Each row comes from the steps of one walk. Every step used is in the known rows, and no mark comes twice. Write the walk behind each row, first mark first.
Known rows
fazugud ridi maro zizot siko muru fato seforod: 22,186,-145,40,-388,97,-353,93,-168,48,175,-271,-128,-8,196,110,282,193,-169,1,57,36,67,-135,21,42,-99,101,173,-222,0,-2,-116,-107,239,-28,-528,42,165,276,60,8,-66,-80,124,501,-214,123,55,-155,94,35,157,-37,5,-48,100,-369,-159,-206,-80
zizot siko muru fato seforod ridi maro zavep: 5,534,-238,-66,-485,128,-85,-90,14,52,286,41,222,-335,-4,301,325,45,-34,174,39,-250,-59,56,-2,375,218,152,-4,-125,-29,-53,-127,37,391,11,-497,86,258,227,41,-39,-19,-143,121,388,55,1,91,-133,-95,-71,436,-128,-11,-240,112,-264,-131,-139,-197
sukul pibo muru siko: 174,152,-320,-119,-677,285,-315,173,-217,-18,12,321,25,-182,301,242,343,282,-23,114,-125,-7,-108,-94,116,-107,214,215,-68,-169,2,30,-155,33,301,-148,-456,120,294,156,82,-151,-271,240,283,319,-81,285,10,-82,-119,168,481,-191,134,-253,120,-171,-403,-147,-368
fazugud sukul pibo siko muru zizot fato maro zavep lotu: 168,350,-142,122,-328,-33,-213,148,-184,-219,-15,205,-83,6,18,-35,153,256,146,156,-101,-34,-58,-221,-124,-4,132,93,-44,-29,45,-32,-38,124,354,87,-230,287,478,189,230,-103,184,200,170,139,-38,60,-176,-240,59,144,693,-428,-29,-298,189,-81,56,-406,-291
fazugud pibo siko zavep muru: 107,166,-233,2,-624,49,-313,-45,-376,26,71,218,-151,-354,63,206,185,180,-76,19,-95,14,-20,-26,-118,-314,411,237,-53,-149,-241,-116,73,-87,460,211,-79,63,48,-32,122,-146,-276,68,229,284,-20,322,58,-395,-179,133,630,-254,224,-374,32,-533,33,-311,-386
maro zizot siko muru fato seforod: -54,129,-102,80,-414,68,-338,107,-168,-24,120,-138,-225,-24,201,38,293,167,-132,0,100,116,47,-47,-19,-23,-128,155,121,-293,93,1,-60,-28,285,-44,-563,81,102,309,148,23,-121,9,203,453,-154,178,-19,-217,103,-52,120,-53,22,-122,50,-347,-177,-189,-104
maro zizot fato seforod fazugud muru siko zavep pibo: 137,-17,-188,126,-565,-130,-428,141,-367,74,-58,68,-131,-176,221,20,191,388,9,-17,33,45,62,43,-77,-149,137,184,-260,-129,2,120,-64,138,429,48,-188,238,90,181,52,57,-24,21,-42,135,-129,123,49,-251,-22,77,147,-492,54,-215,124,-136,-118,-201,-234
fato seforod siko muru zizot zavep: -117,275,-315,147,-471,-67,-195,136,-37,-206,90,206,-234,-182,209,79,193,185,7,140,28,48,-96,-187,71,0,58,194,-74,-258,-26,0,51,16,290,115,-452,36,41,121,251,46,-199,184,361,410,-61,352,-49,-295,-74,60,305,-34,-85,-159,83,-70,73,-26,-118
fazugud sukul pibo muru: 197,158,-304,-241,-453,243,-441,4,-124,-147,23,352,-66,-65,220,105,198,332,-222,261,8,91,-68,13,49,-6,218,123,264,-262,-172,-77,-72,-59,163,-51,-270,83,279,100,188,-218,-97,249,188,86,-17,123,-64,-374,-129,184,562,-293,30,-250,319,-308,-218,-71,-332
pibo fazugud ridi maro zizot muru siko zavep lotu: 114,293,-238,147,-386,90,-241,147,-215,97,61,142,83,-233,236,180,120,320,169,23,-207,-22,49,-162,-17,-75,259,181,-125,-54,-170,-261,161,203,303,135,-152,268,461,220,69,-120,103,103,227,315,2,181,-5,-169,22,257,559,-320,43,-300,100,-165,71,-287,-276
muru siko zavep maro: 184,324,-253,298,-527,241,-260,-124,-360,121,14,231,24,-415,124,185,259,155,-53,14,-44,-187,-5,5,-95,-120,313,231,-227,-278,-107,-87,-76,-12,432,-48,-289,-59,261,419,65,-87,30,164,241,363,-35,354,15,-191,-114,45,542,-485,113,-462,-70,-223,-79,-187,-451
ridi maro zizot siko zavep muru fato seforod lotu: 26,178,-247,69,-397,119,-196,-38,-106,178,182,120,32,-31,24,-18,110,197,-51,-87,-98,-74,265,-35,-166,38,218,206,134,-392,63,-177,225,52,291,-125,-356,144,426,119,43,-197,-42,2,78,495,-94,31,94,-410,-50,21,152,83,150,-230,-55,-600,27,-286,-237
muru fato maro zavep: -30,267,-69,121,-598,59,-176,-160,50,-161,149,258,101,-257,141,177,380,124,-12,180,-88,-146,-118,-12,20,154,167,52,-23,-140,-44,10,-213,10,377,110,-383,73,186,321,131,-63,30,78,175,194,116,-23,-17,-191,-86,-163,458,-223,204,-567,138,-71,45,-327,-197
maro zizot muru siko zavep fato seforod ridi: -2,334,-245,-279,-386,183,-306,7,-112,12,215,2,-20,-198,313,-56,187,332,-128,28,251,-69,3,193,-40,23,237,231,4,-143,-105,-207,178,238,364,-51,-418,263,6,115,87,249,85,97,182,433,-221,193,255,-198,-90,150,161,-75,61,-255,238,-438,-300,-95,-273
pibo muru zizot siko zavep fato seforod fazugud: 157,254,-140,-246,-326,274,-241,-27,-201,-96,126,-13,-303,-277,113,3,145,331,103,108,71,65,-26,148,-188,-63,336,95,103,-250,-131,-169,40,117,226,-78,-302,110,80,232,214,-46,-255,125,305,570,-173,201,110,-416,7,-158,298,-272,57,-2,198,-372,-150,-26,-151
bave fato maro zavep muru zizot: 138,326,-112,103,-470,-32,-57,-122,-137,-257,103,93,-271,-221,160,74,137,139,-66,27,-239,-48,-121,-165,35,-111,159,104,-182,-149,-306,-36,-164,-133,334,210,-343,-172,-25,149,205,-16,-22,184,331,417,-77,244,-11,-408,-7,189,448,-106,117,-244,249,-193,131,-394,-155
sukul pibo siko zavep fato seforod bave: -63,38,-162,-32,-302,122,-355,-19,-61,-119,-30,181,-159,-375,219,-27,132,412,187,-55,128,217,33,106,-436,-33,208,155,150,-263,37,23,158,310,320,-104,-277,209,-23,283,221,136,100,178,356,369,-139,114,178,-508,-111,-177,171,-169,154,-271,-11,-482,-333,-336,-317
pibo siko muru fato: 38,238,-167,91,-502,179,-422,-10,-173,50,93,49,-86,105,27,317,418,200,111,89,-55,128,-107,-53,-5,-123,8,106,24,-170,-67,5,-188,9,322,53,-547,77,251,218,189,-89,-308,65,151,447,-45,266,-89,-214,62,110,409,-164,-68,-174,289,-400,-148,-271,-238
muru fato seforod pibo: -53,126,-120,-147,-422,-88,-336,71,75,-43,105,-116,-125,-162,201,-119,-12,259,-120,132,166,109,-9,1,-25,-94,-11,56,134,-285,11,125,83,73,176,-100,-555,96,4,226,63,-54,-42,120,11,355,4,35,-7,-528,122,-28,-78,-203,154,-93,7,-384,-202,-220,-340
muru fato zizot zavep pibo sukul: 183,79,4,-74,-391,-11,-431,153,151,-231,-47,340,-69,-226,-96,60,384,374,186,52,49,295,46,-331,67,-226,31,239,-53,-94,-31,51,-231,51,247,73,-242,257,227,214,343,52,-133,-146,-93,319,-79,244,-30,-578,72,81,500,-222,-19,-220,118,-238,-137,-123,-149
bave maro zavep muru fato zizot ridi: -15,271,-96,71,-458,10,-353,-237,49,82,82,172,-163,-346,389,28,287,188,-60,-145,-93,24,66,-367,-108,-62,109,62,0,-19,-459,-276,108,-207,240,-39,-325,169,6,138,177,-70,-6,123,237,267,-76,347,-85,-139,20,307,559,-210,78,-296,277,-312,38,-310,59
fazugud ridi maro zavep siko muru: 139,452,-489,289,-516,263,-233,-107,-305,101,152,72,73,-192,122,312,82,250,89,33,-119,-123,-122,-91,-8,16,154,164,-131,-102,-202,57,-79,-302,344,77,-415,110,156,101,-27,-229,16,-131,251,422,-33,80,53,-220,-61,-19,598,-238,-5,-311,115,-358,-46,-203,-261
sukul pibo fazugud ridi: 177,105,-219,-180,-282,126,-302,-50,-88,-34,204,-18,88,-174,268,190,138,563,-82,103,-101,1,-199,-213,118,5,228,25,184,-29,-563,-109,49,-128,-45,155,-157,250,-41,223,-77,-186,122,127,246,235,102,80,-10,-265,-73,269,218,-281,72,-247,223,-262,-234,-110,20
maro zavep pibo siko muru zizot: 122,369,-234,141,-419,-96,-245,141,-119,-200,-17,17,-166,-181,202,100,280,223,62,-47,-161,73,-155,-150,32,-101,148,91,-266,-178,-116,53,-281,-130,328,55,-485,69,-48,218,178,37,-61,129,237,468,-237,309,-131,-392,-55,249,415,-200,-156,-122,210,-57,-71,-345,-220
maro zavep zizot siko muru fato seforod fazugud sukul pibo: 309,257,-104,21,-357,127,-360,-152,-359,-134,38,296,-83,73,126,97,145,373,-123,285,-87,175,-24,-49,-161,161,103,172,114,-43,-81,191,-235,207,249,59,-380,193,169,163,87,-174,-99,102,160,130,1,98,-155,-312,39,61,515,-306,-51,37,179,-286,-398,57,-51
seforod fazugud muru zizot: 213,293,-344,-42,-369,41,-182,-91,-68,-112,-6,37,-167,-100,270,37,179,409,19,98,-207,41,-150,9,-27,-185,171,-110,-96,-197,-332,-99,-181,-16,97,120,-333,-180,-17,153,144,-36,40,141,352,573,-19,279,-118,-437,66,277,115,-116,-136,-101,191,-130,-53,-90,-152
pibo fazugud muru siko zavep zizot ridi maro: 191,428,-267,-115,-462,316,-119,-216,-80,185,159,19,216,-495,307,346,254,225,-7,72,-299,-117,67,-375,-167,-1,274,54,-114,-124,-429,-165,79,-9,274,-71,-176,-109,327,292,56,-136,0,-110,203,442,128,242,49,-159,-68,366,521,-164,63,12,53,-382,-95,-11,-71
siko muru zizot fato maro zavep lotu: 62,326,-149,173,-329,-2,-91,124,-95,-187,25,139,-169,-66,32,-41,111,163,187,87,-79,-89,-38,-120,-159,3,127,107,-63,-107,-45,-114,75,93,298,104,-269,208,378,261,194,-80,222,173,187,207,44,30,-140,-231,80,68,560,-404,23,-386,96,-81,159,-453,-257
ridi maro zizot muru fato seforod bave: -145,57,-158,-27,-375,207,-289,-35,169,52,62,91,-150,-237,225,15,162,275,59,38,49,133,115,86,-240,105,68,50,265,-314,-24,-6,112,159,196,-68,-440,-208,94,401,138,107,188,24,295,554,-37,85,81,-442,91,-120,-30,22,45,-233,-45,-396,-230,-199,-187
maro zizot ridi lotu: 20,337,-202,-149,-282,407,-289,-167,-44,31,371,323,100,-420,300,-178,274,366,-116,26,-188,-96,251,-322,-258,-56,357,43,66,-341,-359,-399,241,11,172,-77,-255,33,231,259,111,-119,272,-26,69,384,-30,331,-128,-410,-130,224,339,-274,77,-450,94,-23,-208,-11,129
ridi maro zizot siko muru fato seforod pibo: 82,272,-156,-149,-504,-2,-326,56,75,31,164,-206,-68,-122,205,8,57,176,-146,140,62,110,-58,-113,48,-6,-45,32,35,-279,58,141,-20,9,254,-116,-612,-54,70,231,53,-59,-138,-28,18,400,-80,58,-13,-509,155,32,-68,-136,57,30,55,-356,-170,-108,-265
zizot siko zavep fato seforod bave lotu: -36,99,-351,124,-263,61,-110,15,5,-257,11,159,-51,-350,-39,-101,-53,351,177,-118,65,226,165,-83,-477,-238,203,53,156,-390,-96,-9,247,253,198,126,-373,275,88,234,309,53,224,205,248,381,71,136,-115,-564,-39,63,289,-216,170,-284,-120,-448,23,-252,-135
bave seforod ridi maro zavep siko muru zizot: 134,609,-345,221,-333,64,-138,-49,-146,7,142,-68,-111,-148,189,154,191,239,81,-54,-107,-40,-136,-86,48,21,175,157,-201,-166,-171,18,-186,-192,299,72,-560,30,-39,186,101,13,3,27,270,565,-85,233,11,-364,16,240,447,-15,-119,0,138,-259,4,-239,-210
seforod muru fato maro: 179,187,-147,-77,-620,284,-364,-127,63,-115,78,76,-165,52,124,116,226,41,-131,155,-95,-47,-88,-97,-43,-236,21,-34,156,-249,-105,18,-217,52,271,-36,-321,-216,189,257,137,-54,-224,104,146,348,100,16,64,-232,69,86,282,-164,299,-286,113,-306,136,-203,-186
muru siko zavep pibo seforod: -5,114,-12,87,-297,-61,-388,159,-55,-34,60,-25,-114,-330,381,119,182,349,117,2,134,40,-2,-11,-62,-126,220,365,-174,-221,-136,150,-16,41,326,67,-289,347,1,293,79,129,-22,174,-107,101,170,282,172,-395,-254,55,214,-440,151,-126,-196,-173,-168,-166,-106
seforod pibo fazugud ridi maro zizot zavep fato: 234,354,-22,-127,-347,314,-366,-228,65,-87,418,78,148,-298,261,120,135,411,155,297,69,156,-174,-315,133,3,133,178,-73,-234,-368,-143,117,126,250,177,-235,-33,250,175,257,-20,8,88,222,259,-85,167,181,-462,-113,63,240,-83,72,-165,403,-308,-90,-145,-47
bave seforod ridi maro zavep zizot siko muru: 212,523,-383,-58,-411,286,-96,-93,-162,54,194,96,-105,-179,-14,235,344,139,55,141,55,-57,-175,-27,-182,81,149,239,-151,-153,-217,-36,-80,-29,461,31,-550,84,39,148,80,-38,-165,-142,164,440,82,253,-38,-294,-117,177,452,-192,-120,-18,2,-437,-114,69,-68
muru siko zavep zizot fato maro: 117,15,-131,-75,-703,276,-131,-21,-207,-155,-52,167,-166,-98,194,95,354,167,7,120,-229,-144,-163,-105,-155,-133,87,-1,-99,-42,-98,19,-36,80,393,41,-254,-53,185,196,177,-32,-54,120,93,259,157,162,-30,-223,53,190,447,-434,275,-334,39,-258,10,-131,-208
seforod siko muru zizot fato maro zavep lotu: 49,344,-205,200,-391,17,-107,99,-104,-183,-24,148,-111,-48,64,-45,70,167,202,75,-87,-123,-86,-135,-151,-29,164,98,-44,-106,12,-127,114,114,289,80,-267,165,385,222,174,-73,202,200,239,249,27,11,-90,-301,66,36,545,-399,16,-337,118,-103,148,-469,-286
zizot fato maro zavep siko: 62,234,-287,234,-622,289,-133,-152,-265,-2,73,265,170,-347,119,102,150,329,212,8,-117,-234,-178,-160,9,-115,190,104,-90,-82,-10,85,51,-190,386,55,-241,28,294,129,96,-269,125,65,298,396,118,33,83,-338,-8,-166,575,-317,152,-496,62,-272,85,-232,-276
maro zavep zizot muru fato seforod: -207,49,-42,-6,-402,0,-214,69,-144,-64,52,-62,-211,-165,189,-16,242,199,-67,59,141,52,115,76,-99,63,-20,221,125,-228,38,14,22,-3,262,-34,-460,60,138,299,157,71,-20,158,112,435,-31,146,36,-308,58,-38,233,-110,1,-165,100,-367,-56,-320,-137
bave maro zizot ridi lotu: 13,407,-271,-157,-317,366,-330,-156,-26,71,396,280,115,-499,254,-202,286,378,-127,31,-149,-136,234,-377,-259,-39,317,46,53,-342,-383,-388,224,-55,209,-89,-289,-25,222,318,119,-70,285,4,45,413,12,335,-140,-418,-161,294,403,-254,59,-417,64,-16,-187,-31,159
maro zizot muru fato seforod siko zavep pibo: -10,5,-172,249,-575,-148,-473,84,-278,17,-115,75,-77,-153,298,-14,92,315,-33,-80,100,90,69,13,-69,-132,159,248,-77,-226,9,108,40,137,349,60,-187,141,37,213,72,90,-18,123,-22,145,-116,63,161,-496,-83,68,192,-427,9,-205,216,-203,59,-344,-212
bave maro zizot muru fato seforod siko zavep pibo fazugud: -60,121,-70,-13,-529,-93,-382,83,-23,39,103,-105,-53,-353,255,200,145,360,46,107,34,128,-106,-130,132,-4,78,214,-148,-254,-143,-38,87,-32,266,57,-179,14,17,495,170,74,-199,165,202,249,182,116,9,-475,30,125,111,-281,28,-58,228,-243,70,-189,16
siko zavep zizot muru fato seforod pibo: -98,103,-115,-134,-486,-155,-308,39,-9,-36,3,-82,-192,-177,258,-57,3,236,-97,88,91,147,8,85,-104,-58,40,117,-15,-204,9,112,105,98,277,-74,-520,104,-30,168,74,11,-116,176,-50,330,-9,101,-4,-593,106,65,30,-249,82,-57,102,-432,-34,-236,-346
zizot fato maro zavep: -51,179,-141,-20,-655,111,-64,-82,-16,-178,110,271,56,-297,99,104,366,126,-25,209,-60,-239,-216,30,-16,172,188,27,-32,-99,-53,-25,-39,-22,356,106,-314,82,176,247,172,-110,110,87,185,117,242,-17,-50,-255,-78,-151,433,-389,208,-584,97,-57,2,-214,-219
zizot muru fato seforod pibo fazugud sukul: 62,116,-69,-162,-416,104,-443,1,5,-40,146,206,27,-44,281,98,88,378,-154,490,92,112,-61,-124,110,-18,-102,30,123,-160,-210,-85,-10,103,213,138,-447,5,308,177,186,-234,-35,24,227,378,262,150,-237,-457,144,89,162,-213,134,-38,171,-369,-218,157,-182
siko muru fato seforod: -139,103,-121,92,-359,31,-331,126,-190,-40,98,-157,-290,-21,156,42,206,164,-117,34,155,100,108,48,-90,-25,-115,183,185,-297,58,35,-33,-24,231,-51,-532,164,81,320,143,29,-116,46,156,414,-71,126,12,-185,99,-72,175,-106,89,-142,22,-412,-190,-287,-188
pibo seforod siko zavep: -163,203,-303,204,-562,27,-302,-98,-184,-42,-83,227,101,-387,397,225,184,246,29,-49,-77,-68,-167,186,-124,-102,395,206,-46,-191,-55,-169,182,189,333,117,-266,283,-10,109,97,-32,-105,206,266,206,213,207,181,-552,-262,-74,410,-379,191,-302,-57,-296,-57,-144,-332
fato maro zizot zavep muru: 184,269,-136,-2,-547,246,-247,-165,-56,-69,322,345,-229,-272,88,52,100,163,-110,259,-44,-21,-27,-258,102,-205,230,292,-17,-280,-333,-106,113,-122,384,260,-109,-220,51,108,171,-57,-114,48,293,202,-14,276,62,-291,-100,63,418,-54,173,-494,57,-269,113,-55,-98
maro zavep siko muru fato zizot ridi lotu: -45,344,-184,67,-337,263,-309,-160,-125,48,240,271,-44,-297,271,14,249,271,89,-53,-232,-59,255,-269,-274,11,219,76,-96,-152,-209,-298,45,-109,263,-112,-323,216,261,77,152,-133,-13,-44,21,401,-104,346,-119,-283,14,201,560,-343,64,-399,240,-152,3,-232,93
zavep muru fato maro zizot ridi lotu: 92,342,-89,-125,-369,400,-348,-206,-74,49,391,243,-30,-231,265,-92,278,288,-122,42,-237,-93,282,-406,-254,-106,318,64,32,-301,-335,-340,131,-48,242,-49,-225,-74,265,244,117,-70,93,-22,1,371,-85,315,-88,-331,-48,259,384,-224,141,-424,212,-110,-25,-118,140

Which walk is each row?
9,352,-149,-206,-244,210,-370,-116,-80,28,272,206,-61,-461,262,-144,303,403,84,-2,-32,42,205,-248,-328,-120,353,88,-73,-218,-225,-357,149,37,311,-156,-229,390,150,48,268,-11,-58,34,-58,300,-87,420,-10,-527,-119,296,474,-402,151,-273,221,-232,-44,-209,5	bave seforod pibo siko zavep fato zizot ridi lotu
80,270,-222,149,-402,78,-252,161,-262,59,-5,111,-35,-216,107,23,75,113,90,-58,-131,-57,103,-45,-139,-160,167,212,-63,-150,95,-247,184,299,387,-2,-225,233,496,152,119,-104,74,103,194,290,-45,114,26,-192,68,111,523,-327,123,-223,-59,-243,-7,-343,-402	ridi maro zizot fato seforod muru siko zavep lotu
228,274,-226,-287,-573,302,-266,23,17,77,220,-5,154,-192,192,134,461,191,-162,57,-28,-17,-114,-245,135,27,128,-33,149,-230,-49,-134,-67,-24,290,-32,-444,-283,344,157,99,-114,-111,-104,208,595,-159,239,-13,-325,-9,208,175,13,-78,-28,104,-321,-130,98,-38	fazugud pibo muru fato seforod ridi maro zizot siko
76,273,-268,184,-519,65,-228,-128,-325,64,-88,-68,-89,-268,152,172,172,199,-66,6,-19,-169,-145,31,-84,-95,247,110,-202,-285,-25,-166,58,-123,306,-62,-185,-193,190,375,156,0,-21,259,322,376,19,290,22,-444,26,68,287,-488,-34,-222,145,-325,136,-222,-388	pibo fazugud muru zizot fato seforod siko zavep maro
-64,296,-252,-342,-319,-59,-223,191,-69,-47,142,-159,-162,-110,22,-101,226,264,-96,1,290,-175,-62,146,-54,85,175,131,31,-84,-6,-74,111,35,332,-92,-451,313,-29,111,86,234,98,64,28,410,-195,140,71,-198,-1,178,140,-250,-108,-143,219,-373,-258,-152,-262	maro zavep pibo siko muru zizot fato seforod ridi
-121,98,-321,92,-278,55,-137,12,174,-196,53,106,-77,-223,0,-157,-59,359,49,-53,16,261,208,-70,-279,-164,140,-6,254,-430,-112,12,215,106,69,128,-445,58,85,343,268,104,348,218,208,396,51,115,-195,-564,100,128,154,-72,55,-316,-51,-345,8,-255,-75	maro zizot muru fato seforod bave lotu
16,428,-125,-8,-502,83,-167,-208,82,6,161,168,188,-428,228,293,329,90,-55,83,-172,-89,-5,-129,40,353,286,88,27,-95,-163,-100,-118,-117,246,-60,-309,117,279,233,133,-147,-12,32,150,116,6,46,32,-174,-81,51,653,-213,29,-297,303,-159,-42,-316,-141	sukul pibo muru fato zizot ridi maro zavep
292,190,-126,-136,-649,232,-327,-51,-158,-238,33,43,-209,-77,311,157,307,235,18,110,-102,87,-157,-123,-155,-154,240,-63,-53,-161,-135,-15,-190,57,362,34,-189,-67,178,164,282,-5,-321,160,200,355,-114,159,103,-366,-65,116,467,-278,283,-176,311,-326,217,-235,-203	seforod fazugud pibo muru zizot siko zavep fato maro
-121,264,-144,169,-401,46,-293,33,-218,86,142,-197,-126,-135,185,135,198,152,-66,-63,83,-4,156,-136,-102,67,-31,188,98,-217,74,56,8,-159,300,-125,-496,164,217,308,100,-35,-84,-20,160,452,-124,95,78,-111,88,-100,349,-74,54,-83,100,-428,-69,-318,-165	zizot ridi maro zavep siko muru fato seforod
275,298,-128,-130,-422,-61,-318,72,98,-152,-49,186,136,-334,-2,108,391,390,75,-36,-49,116,30,-403,-52,-146,205,151,-183,-76,-122,28,-239,-81,256,-1,-230,180,239,289,225,26,90,-200,-58,363,-62,143,-22,-601,-29,139,510,-213,-88,-137,170,-181,-136,-171,-203	fazugud muru zizot ridi maro zavep pibo sukul
108,309,-206,-157,-473,263,-261,-106,100,134,138,-71,41,-315,318,219,266,111,-140,33,-176,14,128,-336,-10,79,175,-106,250,-159,-355,-156,-18,-197,73,-123,-240,-169,362,182,147,-180,-59,-105,107,405,-38,202,37,-186,61,367,530,-132,101,-12,162,-406,-46,-197,-73	fazugud pibo muru fato zizot ridi maro
-119,40,-279,125,-693,-66,-237,56,-278,-30,-161,319,-148,-287,426,366,308,276,77,-37,-201,126,-102,213,-79,49,178,208,-303,34,16,39,-32,241,467,66,-359,375,48,44,213,46,-301,249,251,136,123,382,97,-286,-78,140,451,-369,188,-307,149,-233,-70,-140,-296	sukul pibo seforod bave fato zizot muru siko zavep
4,177,-241,-331,-551,48,-385,64,58,-24,51,-31,-200,-248,206,0,154,173,-227,99,110,-1,-98,135,109,-23,227,60,31,-360,34,-182,132,-235,292,-216,-401,-37,166,187,168,-54,-109,245,52,214,-204,133,-14,-535,3,23,204,-351,30,-269,308,-360,26,-205,-521	siko zavep maro zizot fato seforod pibo muru
78,349,-164,96,-341,0,-122,167,-94,-191,19,127,-113,-117,-21,-30,185,197,232,80,-84,-94,-72,-177,-126,-56,175,83,-80,-88,18,-114,46,67,357,62,-242,237,427,240,228,-65,170,183,195,261,-32,82,-130,-242,48,90,620,-403,-20,-371,132,-88,135,-465,-298	pibo siko muru zizot fato maro zavep lotu
278,335,-219,-271,-512,332,-196,-71,32,107,259,-22,206,-213,180,215,431,279,-44,137,-74,-54,-193,-270,142,-4,55,-8,-1,-212,-123,-165,-51,51,292,17,-373,-249,288,229,119,-88,-106,-141,312,580,11,234,-7,-305,50,213,31,-10,-121,-44,135,-282,-113,217,57	pibo fazugud muru fato seforod ridi maro zizot siko
24,566,-249,16,-503,96,-86,-120,16,3,201,125,251,-536,158,265,362,103,-16,62,-169,-196,-68,-224,-17,233,349,68,-114,-127,-187,-100,-75,-140,355,-22,-384,79,236,277,117,-128,75,-48,250,348,-1,140,-14,-220,-179,40,638,-182,-27,-265,158,-95,-87,-223,-184	pibo siko muru zizot ridi maro zavep
186,116,-189,-169,-674,183,-175,133,-176,-232,-54,-16,-276,107,147,89,355,204,-52,128,-198,-47,-280,-204,-27,-98,51,-86,-9,-82,-30,157,-143,-82,239,-7,-273,-64,106,225,268,-19,-167,195,156,210,100,169,-71,-296,119,292,373,-402,116,-200,230,-152,26,-143,-188	sukul pibo siko muru zizot fato maro
-10,152,-159,-281,-425,-73,-176,30,37,-40,117,-195,-33,-293,145,-123,-16,257,-126,141,86,-80,-84,-29,-56,76,82,14,59,-123,-88,71,149,-47,201,-77,-466,71,40,116,-11,-69,166,44,-93,309,4,-31,11,-554,80,38,40,-338,96,-48,31,-383,-199,-217,-316	fazugud ridi maro zavep zizot fato seforod pibo
-136,-92,-152,18,-393,2,-405,91,39,2,-82,158,-277,-196,169,61,221,279,146,-98,156,152,119,112,-375,-8,87,121,157,-273,90,12,82,215,355,-107,-420,85,75,274,147,98,-44,102,198,478,-133,112,57,-391,-9,-163,42,-167,69,-225,13,-452,-83,-272,-266	zizot siko zavep pibo muru fato seforod bave
-42,354,-201,-63,-365,280,-418,-108,-117,89,325,256,61,-509,373,-133,308,388,-12,-82,-128,-51,300,-320,-404,-7,303,133,-110,-290,-184,-363,204,105,385,-154,-352,118,232,290,151,80,183,39,81,455,-166,360,-28,-356,-175,176,383,-200,142,-357,100,-105,-215,-172,60	muru siko zavep fato seforod bave maro zizot ridi lotu
139,223,-253,222,-360,22,-368,172,-356,-41,-88,392,-21,-101,185,79,104,309,118,44,-109,49,114,-64,-168,-156,226,245,-36,-84,-1,-171,87,339,381,73,-211,458,518,100,142,-179,33,226,195,154,-43,175,-81,-156,-44,185,746,-419,104,-322,72,-220,-52,-322,-453	fazugud sukul pibo muru siko zavep lotu
225,372,-180,-118,-406,324,-323,-177,28,101,124,69,82,-229,322,221,221,167,-158,123,-194,0,128,-368,-13,115,137,-26,252,-119,-356,-128,-76,-89,93,-122,-227,-67,392,169,166,-208,-31,-77,117,273,-13,171,40,-174,62,390,629,-205,67,-9,262,-354,-129,-87,-71	fazugud sukul pibo muru fato zizot ridi maro
106,123,-42,-176,-381,138,-414,-50,34,-77,192,217,89,-147,292,-10,101,392,-207,455,18,74,-128,-148,167,-13,-83,-28,106,-175,-210,-177,54,78,220,154,-416,-6,263,181,184,-249,164,-35,271,304,205,119,-281,-497,147,48,113,-244,163,-103,92,-301,-365,195,-168	maro zizot fato seforod pibo fazugud sukul
-122,323,-281,-378,-296,69,-151,-11,-3,-12,217,-52,-62,-322,4,-172,193,270,-132,63,283,-261,-43,183,-139,151,166,152,144,-98,-168,-195,248,72,317,-57,-455,176,-20,182,50,209,277,98,50,437,9,93,73,-233,-51,170,225,-192,-20,-208,40,-468,-304,-95,-182	bave maro zavep zizot fato seforod ridi
